Where the symbols take the objects:
v: kek->zon, dap->sur, tis->fet, raz->tid, gug->tib, tul->gop, ret->rel, maz->fis, dat->ler, vep->zav, gaz->lub, nog->pog, zon->nev, zur->les, nem->ror, mel->tir, rof->rus, fis->bof, vum->vod, non->ret, mol->raz, sof->ged, zuf->dip, pog->zuf, kul->sof, ner->bak, pof->kol, div->maz, pon->fen, vak->mol, bol->dat, kom->mun, ler->sis, zav->bol, tib->zev, tus->mam, les->kun, dip->vid, vod->nog, zev->fuv, mif->mas, tir->nem, nev->kul, tid->mel, rus->vum, bak->kek, fet->rur, mas->vep, sis->tis, pev->tul, dag->pon, gor->pok, fuv->vak, sur->mif, kol->pev, bof->rof, mam->bam, ror->big, mag->tus, vid->div, lub->zas, rel->dag, gop->nuv, pes->mon, big->gug, nuv->kom, fen->gor, mon->non, ged->toz, pok->gaz, rur->dap, bam->lof, kun->dod, lof->pof, mun->mag, zas->pes, toz->zur, dod->ner
o: kek->big, dap->nog, tis->rus, raz->pon, gug->pes, tul->rur, ret->nuv, maz->dod, dat->fis, vep->vid, gaz->lof, nog->sof, zon->gug, zur->raz, nem->gaz, mel->gor, rof->kek, fis->ner, vum->nev, non->gop, mol->dag, sof->fuv, zuf->toz, pog->ged, kul->zev, ner->nem, pof->sis, div->kun, pon->mag, vak->rel, bol->maz, kom->mif, ler->bof, zav->div, tib->mon, tus->zav, les->tid, dip->zur, vod->kul, zev->non, mif->zuf, tir->pok, nev->tib, tid->fen, rus->zon, bak->ror, fet->vum, mas->dip, sis->rof, pev->fet, dag->mun, gor->mam, fuv->ret, sur->pog, kol->tis, bof->bak, mam->bol, ror->lub, mag->vep, vid->les, lub->pof, rel->kom, gop->dap, pes->pev, big->zas, nuv->sur, fen->tus, mon->tul, ged->vak, pok->bam, rur->vod, bam->dat, kun->mel, lof->ler, mun->mas, zas->kol, toz->mol, dod->tir
y: kek->rus, dap->nuv, tis->pev, raz->les, gug->nev, tul->non, ret->vak, maz->dat, dat->lof, vep->tus, gaz->ror, nog->sur, zon->vum, zur->vid, nem->bak, mel->dod, rof->tis, fis->ler, vum->rur, non->fuv, mol->zur, sof->pog, zuf->mas, pog->mif, kul->nog, ner->bof, pof->zas, div->bol, pon->tid, vak->toz, bol->bam, kom->dag, ler->pof, zav->mam, tib->kul, tus->gor, les->div, dip->vep, vod->dap, zev->sof, mif->mun, tir->ner, nev->vod, tid->kun, rus->fet, bak->rof, fet->tul, mas->mag, sis->kol, pev->mon, dag->raz, gor->tir, fuv->ged, sur->kom, kol->pes, bof->sis, mam->pok, ror->kek, mag->fen, vid->zav, lub->big, rel->mol, gop->ret, pes->tib, big->zon, nuv->rel, fen->mel, mon->zev, ged->zuf, pok->nem, rur->gop, bam->gaz, kun->maz, lof->lub, mun->pon, zas->gug, toz->dip, dod->fis
d: kek->pof, dap->zev, tis->big, raz->mas, gug->tis, tul->nev, ret->nog, maz->gor, dat->tir, vep->raz, gaz->fis, nog->non, zon->kol, zur->mun, nem->dat, mel->zav, rof->lub, fis->pok, vum->pes, non->vod, mol->mif, sof->gop, zuf->rel, pog->ret, kul->tul, ner->bam, pof->bak, div->fen, pon->dip, vak->sur, bol->mel, kom->ged, ler->nem, zav->tid, tib->fet, tus->les, les->mag, dip->dag, vod->mon, zev->rur, mif->vak, tir->bol, nev->pev, tid->vep, rus->zas, bak->lof, fet->gug, mas->mol, sis->ror, pev->zon, dag->zuf, gor->div, fuv->dap, sur->fuv, kol->kek, bof->gaz, mam->kun, ror->ler, mag->zur, vid->pon, lub->bof, rel->pog, gop->kul, pes->rus, big->sis, nuv->sof, fen->vid, mon->vum, ged->nuv, pok->maz, rur->tib, bam->dod, kun->tus, lof->ner, mun->toz, zas->rof, toz->kom, dod->mam
z: kek->kol, dap->fuv, tis->gug, raz->vep, gug->fet, tul->kul, ret->pog, maz->pok, dat->nem, vep->tid, gaz->bof, nog->ret, zon->pev, zur->mag, nem->ler, mel->bol, rof->zas, fis->gaz, vum->mon, non->nog, mol->mas, sof->nuv, zuf->dag, pog->rel, kul->gop, ner->lof, pof->kek, div->gor, pon->vid, vak->mif, bol->tir, kom->toz, ler->ror, zav->mel, tib->rur, tus->kun, les->tus, dip->pon, vod->non, zev->dap, mif->mol, tir->dat, nev->tul, tid->zav, rus->pes, bak->pof, fet->tib, mas->raz, sis->big, pev->nev, dag->dip, gor->maz, fuv->sur, sur->vak, kol->zon, bof->lub, mam->dod, ror->sis, mag->les, vid->fen, lub->rof, rel->zuf, gop->sof, pes->vum, big->tis, nuv->ged, fen->div, mon->vod, ged->kom, pok->fis, rur->zev, bam->ner, kun->mam, lof->bak, mun->zur, zas->rus, toz->mun, dod->bam
h: kek->rof, dap->gop, tis->kol, raz->zur, gug->zon, tul->mon, ret->fuv, maz->bol, dat->bam, vep->mag, gaz->nem, nog->dap, zon->rus, zur->dip, nem->ner, mel->kun, rof->sis, fis->dat, vum->fet, non->zev, mol->toz, sof->nog, zuf->mif, pog->sur, kul->vod, ner->fis, pof->lub, div->zav, pon->raz, vak->ged, bol->mam, kom->rel, ler->lof, zav->tus, tib->nev, tus->fen, les->vid, dip->mas, vod->rur, zev->kul, mif->kom, tir->dod, nev->vum, tid->les, rus->tis, bak->bof, fet->pev, mas->mun, sis->pof, pev->pes, dag->mol, gor->mel, fuv->sof, sur->nuv, kol->zas, bof->ler, mam->gor, ror->bak, mag->pon, vid->vep, lub->ror, rel->vak, gop->non, pes->gug, big->kek, nuv->ret, fen->tid, mon->tib, ged->pog, pok->tir, rur->tul, bam->pok, kun->div, lof->gaz, mun->dag, zas->big, toz->zuf, dod->maz

The rows follow the links: the fewer symbols apart two objects are, the more alike their rows tend to be.

Each row is also shifted at random along 3 hidden directions that mean nothing.

Some objects, each with a row of numbers:
nog
[  50,   -9,   -9,    5,   25,   25,  -17,  -11,    7,   -3,   14,  -16,    7,  -25,    8,   -3,   22,  -34,   20,    6,    2,  -31,  -31,    3,  -21,  -20,    9,   49,    9,    9,    1,  -16,   -4,  -21,    3,   -3,  -18,   17,   10,   -6,   -8,   22,  -10,  -30,    6,   21]
dap
[  25,   -6,  -10,   -4,   25,   11,  -32,   -9,    0,    4,   18,    2,   31,  -29,    8,  -36,   35,  -33,    9,   -1,   -8,  -21,  -30,    0,  -14,  -27,   18,   59,    6,   41,    0,    6,   -8,  -39,   17,   -9,  -25,   28,   11,    9,  -22,   16,   -5,  -23,   27,    8]
dod
[  13,  -18,   42,  -13,  -12,   28,   31,    5,    9,   20,  -62,  -26,  -51,   61,  -19,  -10,   12,   38,  -12,  -61,   -4,  -20,   21,  -22,    6,   49,   14,  -32,    4,   16,   44,   15,  -10,   28,   13,   39,  -10,   38,  -45,  -27,   43,  -37,   24,   16,   76,  -14]
fis
[  67,  -12,   42,   -9,   22,  -17,   30,    5,    2,   12,  -36,    7,   -2,   54,  -19,  -19,   -3,   38,  -27,  -26,   11,  -15,   28,  -23,   22,   16,   -7,  -31,    3,   34,   29,   25,   -7,   11,   25,   14,   21,   25,  -34,  -25,   18,  -29,   23,    4,   42,   -7]
zon
[ 116,   34,   41,   20,   60,  -39,    3,   30,   48,   30,  -34,   12,  -35,  -13,   -5,    8,  -14,  -14,   34,   -4,   11,    4,   14,   19,  -15,   17,   -7,  -16,    4,  -40,    6,  -23,    8,   35,   24,   -6,   21,  -21,   -1,  -23,  -11,   52,   34,   12,   -9,   38]
kek
[ 108,   26,   44,   16,   58,  -58,   -1,   24,   27,   28,  -33,   38,   13,    7,  -22,  -32,  -12,    9,   -8,  -15,    8,   17,   25,    5,    4,   -3,   -6,  -30,    5,   15,   10,   15,   11,   22,   37,    0,   40,   -4,    0,  -20,  -23,   20,   29,   24,    7,   20]
mel
[  -3,  -19,    2,    1,  -39,   16,   47,    3,  -11,  -17,   -5,  -25,  -55,   30,   18,   56,  -25,   23,    9,   24,   16,   -8,   17,  -13,   21,   43,  -23,  -28,  -18,  -52,    1,  -20,  -20,   13,  -25,   -7,   -5,  -25,  -35,   -3,   44,  -16,    6,  -11,  -17,  -19]
mag
[  14,   -9,  -19,   38,  -65,    7,   -8,   -4,  -41,  -15,   19,    9,    9,    1,   11,  -12,   -1,   13,  -24,   -1,  -19,   40,    2,   -2,   14,   13,   18,  -11,  -18,   11,  -20,   25,  -14,  -24,  -15,   -1,  -10,  -11,    4,   38,    0,  -11,  -16,   24,    0,  -42]
gor
[ -63,  -19,   12,  -18,  -44,   26,   18,    5,  -10,    2,  -31,  -15,  -36,   41,    1,   -5,    9,   31,  -13,  -32,  -10,   -1,   16,  -14,   16,   43,   10,  -20,   -7,   12,   19,   18,  -18,    5,    0,   17,  -23,   18,  -36,    3,   36,  -40,   12,   14,   52,  -35]
rof
[   5,   24,   29,  -12,   47,  -60,  -20,   20,   14,   26,  -23,   51,   51,    7,  -23,  -66,    5,   14,  -30,  -22,   -5,   24,   20,    2,   12,  -21,    4,  -18,    8,   57,    5,   44,   10,    1,   46,   -3,   27,   15,    6,   -1,  -34,   -6,   22,   28,   26,    1]
bol
[ -35,  -22,    4,  -18,  -26,   -1,   30,    1,  -19,  -14,   -3,   -3,  -14,   39,   10,   11,  -12,   28,  -15,   15,    9,   -9,   19,  -20,   32,   26,  -18,  -17,  -15,   -1,    4,   13,  -20,   -7,   -4,  -10,   -6,   -2,  -36,    6,   29,  -34,   11,   -9,   11,  -32]
maz
[ -42,  -21,   22,  -24,  -26,   20,   25,    1,   -5,    6,  -36,  -15,  -32,   50,   -5,   -7,    7,   34,  -15,  -34,   -3,  -11,   20,  -21,   16,   37,    4,  -22,   -3,   16,   26,   19,  -15,   10,    8,   20,  -14,   26,  -38,   -9,   36,  -43,   17,    7,   53,  -26]
vod
[ -11,    7,  -13,  -15,   34,   14,    3,    2,   32,   -6,   14,  -27,  -39,  -40,   23,   58,   -7,  -43,   60,   46,   21,  -36,  -22,   17,  -23,    0,  -21,   38,    3,  -71,   -8,  -63,    1,    9,  -15,  -22,  -15,  -28,    4,  -13,    6,   45,    3,  -40,  -46,   43]
tib
[-124,   17,  -14,  -38,   27,  -16,  -46,   14,   19,   12,   10,   21,   17,  -41,   13,  -35,   25,  -33,   21,   10,  -12,   -1,  -19,   19,   -6,  -15,    7,   49,    2,   18,  -13,    0,   -4,  -24,   26,  -27,  -31,    4,   10,   20,  -25,   16,   13,   -4,   13,    6]
rel
[ -76,   -7,  -45,   -1,  -36,   57,   -7,  -36,   -8,  -19,   30,  -44,   -1,  -23,   -5,   39,    5,  -16,   10,   -4,   -8,  -12,  -30,    5,  -34,  -26,   12,   17,   13,  -21,   -2,  -31,   23,    9,  -43,   24,  -10,    4,   35,   -6,    5,   -5,  -47,  -13,  -30,   18]
dag
[  46,   -4,  -23,   43,  -49,   35,    2,  -22,  -21,  -14,   19,  -24,   -8,  -11,   -1,   29,   -7,   -4,   -3,   -7,   -9,   16,  -15,    5,  -19,   -4,   14,   -9,    1,  -24,   -9,  -12,   13,    7,  -38,   23,    3,  -11,   25,    5,    4,    5,  -36,   10,  -29,    0]
bam
[ -62,  -17,   26,  -37,   -4,    2,    9,    2,   -4,   14,  -37,    8,   10,   53,  -21,  -49,   21,   39,  -37,  -49,  -10,   -8,   20,  -22,   22,   14,   10,  -18,    5,   64,   30,   45,   -9,    0,   27,   20,   -7,   46,  -34,   -8,   17,  -57,   19,   15,   77,  -32]
vak
[-156,   -8,  -43,  -25,  -37,   62,  -44,  -34,  -17,   -2,   20,  -22,   36,  -20,  -14,  -34,   44,  -14,  -14,  -45,  -34,   -2,  -40,    3,  -31,  -36,   41,   36,   20,   53,    6,   13,   21,  -16,  -15,   34,  -35,   48,   37,   15,  -11,  -30,  -43,    9,   32,   -6]
ler
[ -13,    7,   32,  -26,   29,   -9,   31,    4,   26,   17,  -40,   -5,  -14,   40,  -31,    6,  -11,   32,  -12,  -33,   12,  -15,   26,  -11,    1,    5,  -11,  -43,   14,    2,   30,   -1,   19,   45,   12,   24,   30,   14,  -16,  -41,   16,  -24,   17,    9,   18,   18]
pof
[  83,   20,   45,    3,   55,  -57,   -3,   17,   16,   28,  -33,   41,   33,   23,  -28,  -55,   -2,   21,  -27,  -30,    2,   15,   25,   -4,   11,  -11,    0,  -31,   10,   45,   14,   37,   10,   13,   42,    5,   39,   15,   -3,  -17,  -23,   -1,   27,   24,   30,    7]
zur
[  59,  -11,  -21,   49,  -55,   -7,  -21,   -9,  -51,  -17,   32,   26,   43,   -8,   12,  -33,    3,    7,  -36,    3,  -20,   48,   -3,   -2,   15,   -8,   20,   -1,  -14,   36,  -26,   41,  -13,  -41,   -9,   -4,    0,   -6,   18,   43,  -21,   -5,  -25,   23,   -4,  -45]
mas
[ 139,   -6,    7,   71,  -45,   26,  -11,   -9,  -23,    9,  -11,   -7,   -4,    4,  -10,  -23,   14,    8,  -22,  -51,  -24,   33,   -7,   -1,  -16,   13,   42,  -15,    0,   25,    6,   25,    1,   -2,   -7,   38,    1,   16,   14,    9,   -3,    6,  -20,   36,   32,  -16]
tid
[ 136,  -16,   -6,   56,  -43,  -17,   32,    7,  -39,  -28,   26,   10,  -16,    9,   29,   36,  -35,   14,   -6,   53,   13,   24,   17,   -7,   33,   30,  -21,  -23,  -32,  -41,  -28,   -1,  -29,  -21,  -23,  -30,   12,  -48,  -17,   26,   12,   15,   -2,   -9,  -46,  -32]
ret
[ -71,   -9,  -30,  -17,   -5,   56,  -20,  -26,    6,   -4,   17,  -36,    2,  -24,   -2,    9,   27,  -27,   17,  -16,   -8,  -31,  -37,    5,  -33,  -24,   19,   45,   18,    4,    8,  -24,   13,   -5,  -17,   19,  -28,   28,   22,   -8,    1,   -3,  -29,  -23,    8,   22]
div
[ -17,  -18,  -10,    5,  -48,    5,   33,    2,  -27,  -25,   13,  -10,  -32,   20,   24,   41,  -25,   21,   -1,   36,    9,    5,   16,  -11,   28,   32,  -22,  -19,  -24,  -38,  -13,   -8,  -24,   -7,  -24,  -17,   -8,  -32,  -27,   16,   31,  -16,    1,   -9,  -25,  -32]
rus
[  14,   31,   17,   -5,   50,  -53,  -12,   23,   29,   15,   -6,   32,    8,  -20,    0,   -8,  -13,  -13,   15,   20,    8,   14,   11,   17,    2,   -7,  -17,   -5,   -1,  -16,  -11,   -7,    7,   11,   24,  -24,   19,  -26,    9,   -2,  -26,   33,   25,    8,  -24,   20]
ged
[  90,  -16,  -21,   32,    0,    0,  -42,  -22,  -41,  -10,   40,   25,   82,  -21,    2,  -69,   33,  -16,  -36,   -6,  -15,    8,  -26,   -8,    0,  -51,   27,   46,    4,   85,  -12,   45,   -6,  -63,   11,   -2,   -3,   33,   28,   28,  -43,    0,  -28,   -9,   21,  -17]
pok
[  29,  -15,   25,  -15,    1,   10,   60,    0,   10,   -7,  -26,  -28,  -53,   47,   -5,   55,  -27,   30,    3,    7,   26,  -32,   27,  -18,   15,   34,  -31,  -40,   -4,  -45,   23,  -23,   -6,   37,  -11,    9,   15,  -10,  -41,  -36,   46,  -20,   15,  -18,   -7,    6]

Where do the symbols, taken in turn from left to right, take each start?
Answer with the object's name.
[  24,  -12,  -31,    0,   21,    9,  -12,  -19,  -11,  -25,   49,   -6,   29,  -37,   19,   16,    5,  -36,   17,   49,   13,  -30,  -30,    4,   -8,  -37,  -13,   53,    1,   -6,  -17,  -23,   -4,  -35,  -12,  -26,   -9,   -8,   18,    7,  -15,   21,  -22,  -47,  -39,   19]
o z h -> nuv
[  33,   -1,   -7,   -4,   37,   -5,  -30,    4,    7,    1,   18,   11,   25,  -32,   17,  -29,   25,  -38,   18,   18,    0,  -21,  -25,    6,   -7,  -20,    8,   58,    1,   24,   -9,   -1,  -11,  -39,   21,  -25,  -22,   12,    7,   10,  -23,   28,    5,  -29,    9,    9]
o o z h -> nog
[ -84,   10,  -10,  -43,   32,  -45,   33,   -1,    6,  -21,   25,   14,   22,    8,   -6,   51,  -49,   15,   -7,   61,   33,   -9,   23,   -5,   23,  -27,  -59,  -32,   -2,  -41,  -16,  -24,   16,   24,  -13,  -27,   44,  -41,    2,  -19,   -1,  -14,   -3,  -24,  -78,   19]
h d d -> fis
[ -89,   30,    3,  -30,   39,  -60,  -35,   20,   12,   19,    1,   53,   56,  -14,  -10,  -55,    4,    1,  -18,    2,   -9,   28,   10,   10,   15,  -29,   -3,   -1,    2,   42,  -12,   31,   11,   -9,   37,  -21,   14,   -2,   14,   15,  -40,   -3,   17,   21,    3,   -3]
o h o z -> zon
[  12,   23,   19,  -13,   49,  -57,   10,   13,   18,    8,   -5,   32,   24,    5,  -16,   -1,  -26,   11,  -10,   17,   17,   10,   23,    3,   13,  -18,  -28,  -30,    4,   -5,   -2,    3,   16,   21,   19,  -13,   42,  -19,    4,  -17,  -18,    8,   16,    6,  -29,   16]
v o o d -> kol
[-118,   19,    7,  -48,   25,  -11,   28,    1,   32,    5,  -17,   -9,  -16,   18,  -23,   40,  -28,   19,    2,    0,   18,  -10,   18,    3,   -4,   -7,  -31,  -39,   14,  -36,   14,  -27,   29,   52,   -8,   10,   30,  -13,   -1,  -37,   13,  -21,    4,    3,  -31,   28]
o h v -> big
[  15,   -5,  -16,   -6,   28,   10,  -20,   -7,    6,   -8,   26,   -5,   11,  -33,   18,    1,   17,  -38,   26,   27,    5,  -29,  -29,    5,  -13,  -21,   -1,   55,    4,    1,   -9,  -20,   -7,  -27,    2,  -20,  -18,    6,    9,    3,  -14,   28,   -6,  -37,  -10,   18]
o z y -> ged
[  35,   12,    5,   -9,   54,  -97,    2,   10,  -17,  -13,   32,   71,   88,    3,   -3,  -34,  -30,   15,  -40,   62,   22,   18,   24,  -10,   47,  -45,  -42,  -15,   -9,   35,  -27,   36,   -2,  -28,   27,  -51,   53,  -26,    5,   12,  -42,   -5,   13,  -10,  -48,  -10]
d y z z -> tis
[  89,    8,    9,   11,   51,  -17,  -16,   14,   21,    8,    7,   10,   -4,  -34,   18,   -3,    9,  -38,   35,   28,   11,  -18,  -14,   11,   -8,   -5,   -4,   43,   -2,  -12,   -9,  -16,  -13,  -20,   20,  -29,  -10,   -8,    0,    0,  -16,   49,   17,  -26,   -6,   23]
y v y v o -> mun
[ -89,  -19,   -3,  -41,  -17,    2,   37,   -3,  -11,  -19,    2,  -10,  -12,   38,    4,   30,  -18,   29,  -12,   23,   16,  -21,   20,  -20,   28,   14,  -30,  -20,   -6,  -15,    6,   -2,  -12,    6,  -10,   -9,    2,   -8,  -33,   -6,   31,  -41,    7,  -19,   -9,  -20]
z o o h d -> pok
[  66,   -6,  -14,   52,  -58,   17,    4,   -9,  -28,  -12,   14,   -9,  -12,   -2,    8,   16,   -9,    9,   -9,    0,  -11,   31,    0,    1,    0,   15,   13,  -19,  -12,  -17,  -14,    2,   -2,   -5,  -27,   11,   -1,  -18,   10,   19,    5,    4,  -21,   19,  -18,  -21]
h z v h -> fen
[ -26,   -7,  -34,   28,  -60,   28,  -21,  -21,  -34,  -12,   25,   -5,   23,  -13,    0,  -10,    9,    3,  -21,  -16,  -21,   31,  -15,    2,   -9,  -12,   25,    1,    0,   19,  -14,   17,    7,  -15,  -25,   17,   -9,    3,   27,   26,   -9,  -13,  -39,   23,   -5,  -21]
h z v -> vid
[ -80,  -25,   -2,  -27,  -35,   -7,    1,    2,  -33,   -8,   -1,   21,   21,   36,   10,  -41,   13,   31,  -38,   -6,  -12,    7,   16,  -21,   40,   17,    2,   -4,  -15,   52,    0,   45,  -28,  -34,   14,  -11,  -21,   21,  -32,   27,   11,  -51,   11,    7,   44,  -57]
d y z v -> gaz
[  18,  -15,   13,  -20,   12,  -23,   48,   -1,   -8,  -19,    1,    3,   -2,   41,    1,   33,  -30,   29,  -14,   36,   29,  -22,   26,  -22,   31,    7,  -40,  -29,   -7,  -17,    6,   -6,   -9,    7,   -4,  -15,   27,  -15,  -30,  -19,   23,  -24,    9,  -26,  -23,   -5]
v z h z h -> lub
